Below is a small trained network, with its code and all its weights. Each question gives an input and a class and asks what happens when units are switched off, that is, made to give their printed mean instead of their output.

import numpy as np


def w(rows, s, z=0):
    codes = np.array(rows[::2]) - 128.0
    scale = np.full(codes.shape[1], s)
    scale[-1] = z or s
    return codes * scale


def f(y):
    return np.maximum(y, 0)


def log_softmax(a):
    a = a - a.max(-1, keepdims=True)
    return a - np.log(np.exp(a).sum(-1, keepdims=True))


def net(x, mask):
    res = np.array(x, float).reshape(1, 5) / 4 @ E
    y = f(res @ A[0][:, :-1].T + A[0][:, -1])
    res = res + np.where(mask, y, B[0][:, -1]) @ B[0][:, :-1]
    return log_softmax(res[-1] @ U[:, :-1].T + U[:, -1])


A, B = {}, {}
E = w([
[59,31,244,32],'x0',
[135,106,132,151],'x1',
[130,130,124,125],'x2',
[32,11,12,206],'x3',
[62,174,255,205],'x4',
],0.0069)
A[0] = w([
[129,144,90,74,49],'neuron 0',
[184,88,78,94,51],'neuron 1',
[167,148,120,171,17],'neuron 2',
[133,85,156,81,14],'neuron 3',
[138,100,67,71,140],'neuron 4',
[142,222,73,141,4],'neuron 5',
[172,192,105,192,36],'neuron 6',
[219,156,76,185,60],'neuron 7',
[179,159,142,102,112],'neuron 8',
[139,180,99,143,20],'neuron 9',
[140,90,141,95,68],'neuron 10',
[159,224,170,127,229],'neuron 11',
[193,152,78,41,180],'neuron 12',
[247,67,72,93,6],'neuron 13',
[173,160,159,78,85],'neuron 14',
[159,174,139,167,69],'neuron 15',
[202,55,116,85,113],'neuron 16',
],0.012,0.0048)
B[0] = w([
[75,131,166,162,156],'neuron 0',
[88,95,184,173,188],'neuron 1',
[69,117,202,72,151],'neuron 2',
[73,104,214,27,159],'neuron 3',
[119,76,185,189,210],'neuron 4',
[56,101,135,46,192],'neuron 5',
[61,83,199,79,198],'neuron 6',
[103,80,197,38,222],'neuron 7',
[136,52,73,139,186],'neuron 8',
[102,185,167,60,158],'neuron 9',
[46,243,155,101,154],'neuron 10',
[153,84,86,229,254],'neuron 11',
[154,94,174,220,251],'neuron 12',
[119,168,201,160,211],'neuron 13',
[76,1,71,109,192],'neuron 14',
[92,71,196,124,169],'neuron 15',
[113,147,169,147,199],'neuron 16',
],0.0074,0.0087)
U = w([
[46,145,191,1,51],'0',
[109,52,95,153,194],'1',
[110,117,159,150,234],'2',
[106,170,210,212,70],'3',
[118,108,142,135,254],'4',
[163,165,93,137,73],'5',
],0.011,0.0051)

Each question gives the input, the list of numbers given to net, and the class t.
The units are the neurons (one row each of A and B). Each row of codes is followed by its name. A weight is (code - 128) times the scale printed after its matrix; where a second scale follows, it is the last column's (A, B and U).
mask holds one flag per neuron, in row order. A switched-off neuron (its flag False) gives its mean, the last column of its row in B, instead of its output. The means were averaged over made-up inputs and are rounded, as every weight is.
A unit's drop is (log p(t) with every unit on - log p(t) with that unit switched off) / (log p(t) with every unit on - log p(t) with every unit switched off).
The circuit of an input: a set's keep is (log p(t) with only the set's units on - log p(t) with every unit switched off) / (log p(t) with every unit on - log p(t) with every unit switched off). Starting from the 12 units with the biggest drops (on a tie, the unit counted first), units are removed one at a time, each time the one whose removal leaves the highest keep (on an exact tie, the one counted first), for as long as the keep stays at least 0.8.
units of the circuit, in order: the units of the circuit, biggest drop first
k most important neurons: the k neurons with the biggest drops, biggest first
drop when u is switched off: that unit's drop, to one decimal
input [-8,-1,-5,-8,-4], class 0: 2 most important neurons : neuron 7; neuron 5
input [0,7,-4,6,-6], class 2: units of the circuit, in order : neuron 13; neuron 11; neuron 14
input [-2,-3,-8,-8,-8], class 1: units of the circuit, in order : neuron 14
input [3,-8,-7,-8,2], class 1: units of the circuit, in order : neuron 14; neuron 11
input [7,7,-7,7,7], class 0: 2 most important neurons : neuron 11; neuron 12
input [-3,7,-8,-2,-8], class 3: units of the circuit, in order : neuron 13; neuron 12
input [-7,2,-2,-5,-7], class 0: 4 most important neurons : neuron 7; neuron 5; neuron 6; neuron 9
input [6,3,0,5,-4], class 0: 2 most important neurons : neuron 11; neuron 12
input [3,-7,3,-7,-6], class 1: 3 most important neurons : neuron 14; neuron 8; neuron 11
input [8,-1,-4,4,-7], class 0: 2 most important neurons : neuron 3; neuron 11
input [-2,2,-8,-5,4], class 4: drop when neuron 12 is switched off : 0.2
input [5,-1,-2,2,-6], class 3: drop when neuron 14 is switched off : 0.1
input [2,-2,1,1,-8], class 3: drop when neuron 11 is switched off : 0.0
